Two labels a row:
[1.267, 2.202, -0.222, -1.010, 0.278, 2.150, 0.107, -1.464, 0.791, 0.093, -0.903, -0.607, 0.672, -0.867, 0.990, 0.261, 0.342, 1.814, -1.779, 0.192, 0.072, 0.688, -0.962, 1.113]
pufi, S
[2.055, 0.983, 0.238, 0.086, -0.601, 1.777, -0.082, -1.126, 1.211, 0.385, -1.928, -0.831, 1.049, -1.504, 0.304, -0.028, 0.618, 1.655, -3.623, 0.933, -0.255, 1.047, -0.359, 2.223]
pufi, S
[0.566, 0.433, 0.719, 0.520, 0.872, -1.182, 0.431, 4.063, -0.456, 0.690, -3.092, -1.291, 1.164, -0.389, -0.246, -0.197, 0.828, 0.259, -0.120, 0.554, -1.183, 0.003, 0.430, 0.112]
galuf, S
[1.160, 0.523, 0.850, -1.672, -0.809, 2.146, 0.176, -1.687, 0.200, -0.979, 2.738, 0.903, 0.272, 0.147, 0.589, -0.333, -0.560, 2.053, -1.890, 1.328, 1.283, 1.017, -0.421, 0.233]
rim, S
[0.796, -0.226, -0.574, 2.284, 0.195, -0.156, 0.512, -0.210, 0.349, 1.312, -2.841, -1.044, 1.383, -1.811, -0.087, -0.286, 0.118, 0.396, -0.157, -0.383, -1.703, -0.859, 0.164, 0.929]
pufi, S
[0.610, 0.656, 0.634, -0.513, 0.363, -0.114, -0.031, 0.294, -1.722, 0.012, -1.943, -0.052, -0.733, -0.198, 1.159, 1.336, 0.974, -1.071, -0.466, 0.620, -0.472, -0.013, -0.935, 0.989]
galuf, S
[0.581, 0.448, 1.901, 1.086, 0.951, -2.015, 0.025, 0.212, -1.350, 0.693, -5.393, -1.214, 1.044, -0.382, 0.596, 0.482, 1.946, 0.461, -0.303, 1.252, -2.670, -0.669, -0.290, 0.906]
galuf, S
[0.052, -2.045, 0.069, 0.260, -1.884, 0.900, -0.024, -0.489, -0.241, -0.259, 2.323, 1.252, -0.077, -0.761, -0.055, -0.391, -1.223, -0.559, 0.286, 0.654, 0.681, -0.588, -0.224, 0.794]
rim, N
[0.949, -1.168, -0.193, 1.261, 0.180, 0.510, 0.134, 2.005, 1.012, 0.590, -1.290, -1.063, 0.422, -0.563, -0.431, 0.830, -0.236, -0.373, -1.564, -0.449, -0.303, 0.732, 0.076, 0.121]
pufi, S
[1.022, 0.139, -0.083, 0.121, 0.497, 0.461, 0.321, -0.448, 0.877, 0.482, -1.594, -1.066, 0.203, -0.348, 0.288, 0.617, -0.009, 1.112, -2.544, 0.590, -0.435, 0.775, -0.459, 0.176]
pufi, S
[0.527, 0.921, -0.537, 0.568, 0.492, 0.379, -0.036, -0.753, 0.423, 0.238, -2.000, -0.960, 0.721, -0.893, 0.293, -0.398, 0.527, 0.361, -1.237, -0.042, -1.204, -0.202, -0.738, 1.244]
pufi, S
[-0.010, 1.294, 0.610, 0.395, 1.520, -0.995, 0.554, -0.305, -0.239, 0.577, -2.844, -1.102, -0.001, 0.170, 0.757, 1.327, 1.369, 0.180, -0.997, -0.646, -1.117, 0.957, -0.102, 0.142]
galuf, S
[0.855, 0.120, -0.135, 0.199, 0.382, 0.149, 0.300, -0.118, 0.418, 0.921, -1.667, -1.269, 0.890, -0.801, 0.189, 0.438, 0.595, 0.779, -1.090, -0.110, -1.208, 2.847, -0.148, 0.158]
pufi, S
[1.397, -0.769, 0.535, 1.758, 0.157, 0.634, 0.903, -0.581, 1.113, 0.286, -1.474, -1.006, 1.526, -0.565, -0.631, -1.007, -0.134, 0.946, -1.450, -0.316, -0.176, 0.318, 0.631, -0.612]
puna, S
[1.195, 0.633, -0.048, -0.953, 0.854, 1.288, 0.219, -1.055, 0.687, -0.202, 0.822, -0.232, 0.574, -0.554, 0.961, -0.229, 0.137, 1.853, -1.361, -0.084, -0.022, 0.795, -0.039, -0.197]
puna, S
[1.177, 1.174, -0.589, -1.135, 0.166, 3.074, -0.265, -1.193, 1.592, -0.432, 3.122, -0.698, -0.024, -0.087, 1.344, 0.907, 0.105, 2.162, -2.546, -0.063, -0.060, 1.979, -0.606, 0.122]
pufi, S
[0.069, -0.050, 0.740, 0.474, 1.409, -1.539, 0.030, -0.054, -0.108, -0.020, -3.584, -1.141, 0.449, 0.262, 0.856, 0.900, 2.603, -0.237, -1.184, -0.660, -1.429, 0.788, -0.029, 0.366]
galuf, S
[1.195, -0.012, -0.564, 0.864, -0.517, 1.161, 0.536, -0.941, 0.102, 0.978, -2.230, -0.351, 0.916, -0.812, 0.312, 0.045, -0.548, -0.271, -1.542, -0.171, 0.052, -0.010, -0.564, 1.485]
pufi, N
[1.071, -0.940, -0.345, 0.003, 0.255, 2.185, 0.038, -1.401, 1.669, -0.583, 2.973, -0.445, 0.805, -0.088, 0.317, -0.487, -0.738, 1.825, -2.128, -0.605, 1.138, 1.294, 1.543, 0.159]
puna, S
[0.997, -0.779, 0.141, -0.186, 0.354, 1.339, -0.145, -0.901, 0.833, -0.069, 2.042, -0.883, 0.972, -0.061, 0.574, -0.085, 0.473, 2.537, -0.947, -0.246, 0.090, 0.830, 0.225, -0.345]
puna, S
[0.940, -0.501, 1.422, 1.085, 0.245, -0.661, 0.680, -0.528, -0.693, 0.200, -0.604, -0.954, 1.499, -1.001, 0.172, -0.903, 1.208, 1.151, 0.816, 0.886, -1.607, -1.701, 0.436, -0.626]
rim, S
[0.472, 0.080, 0.975, -1.758, 0.109, 0.960, -0.022, -0.804, -0.128, -0.839, 3.289, 0.534, 0.520, -0.064, 0.780, -0.732, 0.077, 2.704, -1.129, 1.144, -0.168, 0.631, 0.340, 0.131]
rim, S
[1.440, -0.294, -0.434, 1.206, 0.008, 2.395, 0.596, -1.396, 1.925, -0.060, 1.042, -1.086, 1.390, -0.861, -0.094, -0.697, -0.297, 2.142, -1.906, -0.834, 0.457, 1.168, 0.000, 0.667]
puna, S
[-0.331, 1.622, 0.216, -1.571, 1.133, 0.071, -0.414, -0.331, -0.519, 0.066, -2.465, -0.256, -0.603, 0.306, 1.466, 1.203, 1.302, 0.052, -0.739, 0.069, -0.097, 0.271, -0.670, 0.897]
galuf, S
[0.313, 1.198, 0.678, 1.344, 1.781, -1.682, 0.369, 0.018, -0.171, 0.244, -4.929, -1.736, 0.541, 0.133, 0.202, 0.450, 2.339, -0.423, -2.650, 0.058, -1.288, 0.498, -0.373, 1.222]
galuf, S
[2.033, -0.654, -0.475, -0.210, -0.530, 2.214, 0.264, -1.308, 1.227, -0.161, 1.423, -0.445, 1.696, -1.111, 0.559, -1.056, -0.362, 2.996, -2.433, 0.319, -0.638, 0.626, 0.067, 0.311]
puna, S
[0.786, 0.075, -0.307, -1.904, 1.058, 3.357, 0.156, -1.507, 2.010, -0.724, 5.714, 0.115, 0.679, -0.349, 1.659, 0.193, -0.487, 3.013, -1.928, -0.976, 1.797, 1.176, 0.798, -0.515]
puna, S
[1.821, 1.310, -0.367, -0.966, 0.028, 2.983, 0.383, -0.957, 2.745, -0.578, 1.751, 0.137, 1.130, -0.163, -0.047, -0.940, -0.433, 2.308, -1.522, -0.060, 1.066, 0.622, 0.119, 0.511]
puna, S
[0.990, -0.237, 0.965, -2.188, 0.532, 2.199, 0.293, -0.944, -0.316, -0.596, 4.597, 0.664, 0.573, -0.708, 1.713, -0.063, -0.378, 2.836, -0.982, 0.389, 0.553, 0.747, 0.253, -0.190]
rim, S
[1.411, -0.092, 0.767, 0.649, 0.609, 0.517, 1.544, -0.218, 0.538, 0.645, -3.860, -1.644, 1.176, -0.458, 0.015, 0.236, 0.412, 1.266, -2.472, 0.384, -0.956, 1.434, 0.073, 0.007]
pufi, S
[0.936, 0.748, -0.365, 0.585, 0.220, 0.753, 0.321, -0.353, 0.303, 0.450, -2.964, -1.165, 0.817, -0.407, 0.065, 0.153, 1.506, 0.999, -1.521, 0.119, -0.769, 0.077, -0.215, 1.599]
pufi, S
[1.130, -2.338, 0.891, 2.319, -1.108, -0.349, -0.992, -0.536, 0.400, 0.788, -1.501, -1.061, 1.218, -0.601, -0.009, -0.405, 0.103, 0.679, -2.009, 0.869, -1.620, 0.558, -0.023, 0.737]
pufi, S
[0.379, -0.251, -0.116, 1.039, 1.485, 0.536, 0.137, -0.379, 0.700, 0.350, -2.057, -1.333, 0.811, -0.413, 0.287, 0.889, 0.397, 0.229, -2.188, -0.975, -0.220, 1.071, -0.139, 0.357]
pufi, S
[0.796, -0.321, -0.355, 1.730, 0.102, 1.854, 0.237, -0.938, 1.122, 0.107, -1.630, -1.001, 0.671, -0.602, -0.144, 0.385, -0.054, 0.012, -2.793, -0.618, 0.564, 0.755, -0.147, 0.657]
pufi, S
[0.970, -0.796, 0.411, -0.574, -0.357, 0.140, 1.391, -0.574, 0.414, -1.142, 3.186, 0.044, 1.062, -0.016, 0.510, -1.573, -0.340, 2.096, -0.915, 1.541, -0.169, 0.292, 0.609, 0.014]
rim, S
[0.933, -0.216, -0.065, -0.297, -0.208, 0.902, 0.265, -0.262, 0.465, 0.891, -1.971, -0.887, -0.036, -0.414, 0.404, 0.511, -0.092, 1.037, -1.921, 0.219, -1.116, 0.134, -0.819, 0.004]
pufi, S
[1.145, -1.008, 0.566, 0.384, 0.151, 0.499, 0.220, -0.717, -0.314, -0.057, 0.646, -0.521, 1.111, -0.798, 0.595, -0.117, 0.092, 1.747, -1.081, 0.628, -0.763, 0.387, 0.296, 0.827]
rim, S
[0.815, 1.931, -2.712, -8.874, 1.096, 8.874, -2.103, -4.240, 4.045, -3.349, 8.874, 5.139, -4.694, 1.045, 6.769, 4.040, -2.268, 8.874, -8.874, 0.157, 8.874, 8.000, -2.191, -1.526]
rim, S
[0.808, -1.302, 1.138, 1.743, -1.156, -1.073, 0.391, -0.334, -0.119, 0.109, -0.925, -0.852, 1.263, -0.904, -0.181, -0.748, 0.064, 0.579, -0.267, 0.720, -1.715, -0.679, 0.418, 0.507]
rim, S

Both labels of each row:
[1.444, -0.623, -0.745, 0.189, 0.746, 0.343, 0.300, 0.090, -1.177, 0.945, -3.859, -0.106, -0.822, 1.490, -0.030, -0.755, -0.680, 0.144, 0.760, 0.204, 0.474, 0.490, 2.571, 0.182]
Zot, Lofus
[-2.343, -0.582, -0.009, -0.017, -1.294, 0.372, -0.846, -0.868, -1.296, 0.881, 2.251, -0.844, 0.370, 1.133, -0.278, -0.565, -0.622, 0.611, -0.617, 0.075, 2.255, -0.473, -0.082, 0.109]
tek, Dukil
[1.395, -0.843, -0.611, 0.279, -0.341, 0.259, -0.520, 0.163, -1.233, 1.196, -5.135, -0.817, -1.341, 1.413, -0.713, -0.238, -0.428, 4.224, 0.529, -0.409, 0.060, 0.277, 2.361, -0.014]
Zot, Lofus
[-1.689, 0.169, 0.463, -0.219, -1.888, 0.059, 1.116, 0.500, -2.250, 0.772, 1.830, -0.250, -0.399, 0.170, -0.131, 0.549, -0.600, -0.883, 0.308, 0.040, 0.894, 0.751, 0.472, -0.246]
tek, Dukil
[-1.610, 1.179, -1.090, -0.068, -1.235, 0.499, -0.472, -1.323, -1.721, 1.245, -0.873, -0.668, -1.811, 0.087, 0.747, -0.949, -0.763, -0.205, -0.173, -0.075, 2.560, 1.424, 0.710, -0.198]
tek, Lofus
[-1.774, -0.041, -0.213, 0.451, -1.023, -0.129, -0.610, 0.467, -1.252, 1.044, 2.389, -0.241, -0.336, 0.461, -0.092, -0.295, -0.611, 0.732, -0.300, 0.126, 1.579, 0.794, 0.401, -0.437]
tek, Dukil
[0.947, 1.408, -0.684, 0.391, 0.201, 0.023, -0.387, 0.536, -1.485, 0.661, -3.018, -0.522, -0.441, 0.835, 0.326, 0.430, -0.375, 2.580, 0.420, -0.087, 0.196, 0.501, 1.752, 0.406]
Zot, Lofus
[-1.923, 0.577, 0.594, -0.049, -1.990, -0.070, 0.280, 0.535, -2.032, 1.104, 3.113, -0.569, 0.223, -0.410, 0.211, 0.746, -0.848, 0.452, -0.845, 0.651, 0.951, 0.291, 0.196, -1.472]
tek, Dukil
[1.502, -0.002, 0.095, 0.709, 0.379, -0.209, -0.461, 1.531, -1.593, 0.815, -0.993, -0.395, 1.367, 1.017, -0.264, -0.242, 0.053, 1.276, 0.046, 0.302, -0.132, -0.009, 1.777, -0.028]
Zot, Dukil
[0.815, -0.208, -0.659, -0.136, -0.136, 0.330, 0.194, -1.463, -2.046, 0.202, -1.297, -0.465, -0.173, 0.451, 0.704, -0.893, -0.209, 1.229, 0.110, 0.237, 0.205, 0.544, 2.368, -0.120]
Zot, Lofus
[0.645, 0.140, -0.608, 0.236, 0.537, 0.524, -0.551, 0.353, -0.188, 0.878, -0.346, -0.104, 0.685, 1.068, -0.366, -0.420, 0.040, 1.285, -0.302, 0.098, 0.282, -0.227, 1.002, -0.333]
Zot, Lofus
[0.582, -1.389, -0.022, 0.448, 0.261, 0.090, -0.627, 0.507, -0.718, 0.387, 0.780, -0.180, -0.031, 1.762, -0.365, -0.015, -0.241, 1.802, -0.126, 0.039, 0.012, 0.219, 1.435, -0.334]
Zot, Dukil
[1.210, -1.328, -0.563, 0.232, 1.003, -0.223, 0.181, 1.870, -0.256, 0.420, -0.917, 0.055, 1.039, 2.062, -0.323, -0.469, 0.026, 0.887, -0.122, -0.216, -0.156, 0.054, 1.325, -0.397]
Zot, Dukil
[1.038, -0.430, -0.483, 0.196, 0.929, -0.099, -0.206, 0.798, -0.061, 0.499, -1.004, -0.436, 0.226, 1.051, 0.006, -0.220, 0.092, 2.019, 0.427, 0.157, 0.398, 0.102, 0.903, 0.065]
Zot, Lofus
[0.491, -0.971, -1.364, 0.315, 0.726, 0.131, -0.094, 1.423, -1.743, 1.312, -2.451, -0.440, -0.549, 0.131, -0.362, -0.226, 0.985, 3.582, -0.132, 0.019, 0.262, 1.111, 1.987, 0.149]
Zot, Lofus
[-1.726, 0.220, -0.156, -0.563, -1.080, 0.205, -0.303, 0.123, -1.605, 1.271, 0.546, -0.951, -0.827, 0.535, 0.135, -0.460, -0.932, 1.027, -0.336, 0.100, 2.045, 1.041, 0.862, 0.515]
tek, Dukil
[0.446, -0.616, -0.774, 0.428, 0.429, -0.099, -0.100, 0.510, 0.362, 0.574, 0.432, -0.010, 0.045, 0.326, 0.132, -0.424, 0.039, 1.209, 0.028, 0.103, 0.285, -0.023, 1.171, -0.033]
Zot, Dukil
[1.546, -0.757, -0.450, 0.100, 0.408, 0.170, 1.065, 0.832, -1.244, 0.375, -1.035, -0.660, -0.305, 1.656, 0.068, -0.017, -0.050, 0.749, 0.509, 0.130, 0.005, 0.428, 1.445, -0.428]
Zot, Dukil
[1.657, -0.646, -1.577, 0.197, 1.880, 0.291, -0.431, -0.231, 0.323, 0.443, -2.493, 0.147, 0.212, 3.134, -0.122, -1.243, 0.189, 1.180, 0.510, 0.024, 0.674, 0.963, 1.295, 0.089]
Zot, Lofus
[1.372, -1.345, -1.713, 0.346, 0.837, 0.597, 0.195, -0.384, -0.878, 0.798, -4.213, -0.366, 0.242, 0.130, -0.378, -1.158, -0.040, 3.559, 0.335, -0.005, 0.109, 0.899, 2.110, 0.247]
Zot, Lofus
[-0.077, 1.011, 0.055, -0.012, -1.216, 0.442, -0.383, -0.037, -3.192, 0.952, -2.699, -0.408, -1.029, -1.988, 0.485, -0.313, -0.991, 0.266, 0.436, 0.047, 0.802, 0.773, 1.913, -0.136]
tek, Lofus
[0.646, -1.417, -0.691, 0.442, 0.438, 0.049, -0.135, 1.086, -0.667, 0.479, -0.689, 0.295, 0.532, 1.299, -0.432, -0.013, 0.560, 3.080, 0.066, -0.037, 0.060, 0.207, 2.070, -0.142]
Zot, Dukil
[0.901, -0.743, -1.245, -0.197, 1.238, 0.389, -0.095, -1.725, -0.664, 0.083, -2.303, 0.265, -0.963, 0.851, 0.247, -0.432, -0.582, 1.503, 0.202, 0.336, 0.811, 0.716, 2.141, -0.070]
Zot, Lofus
[1.162, -0.615, -1.203, 0.537, 0.538, 0.061, -0.312, 0.087, -1.010, 1.002, -0.744, -0.772, 0.706, 1.038, -0.320, 0.078, 0.091, 2.881, -0.198, 0.127, -0.088, -0.593, 1.638, 1.144]
Zot, Dukil
[0.600, -0.574, -1.185, 0.077, 0.855, 0.557, 0.103, 0.625, -0.430, 0.615, 0.031, -0.078, 0.246, -0.045, 0.039, -0.293, 0.052, 1.317, -0.058, 0.070, 0.214, 0.494, 1.417, -0.135]
Zot, Dukil
[1.016, -0.799, -0.472, 0.291, 0.301, -0.001, -0.192, 0.925, -1.007, 0.953, -0.686, -0.012, 0.905, 1.141, -0.312, -0.419, -0.607, 2.435, 0.103, 0.130, 0.198, 0.346, 1.646, 0.338]
Zot, Dukil
[1.238, -0.675, 0.041, -0.031, 0.655, -0.020, -0.311, 1.563, 0.248, 0.463, -0.805, -0.269, 1.604, 0.721, 0.353, -0.570, 0.087, 2.333, -0.175, 0.226, -0.077, 0.207, 1.049, -0.077]
Zot, Dukil
[-1.488, 1.646, 0.719, 0.434, -1.197, -0.051, -0.508, -0.756, -0.651, 0.410, 2.589, -0.276, 1.102, 1.180, 0.109, -0.087, -0.557, 0.694, -0.437, -0.120, 1.549, 0.354, -0.093, 0.251]
tek, Dukil
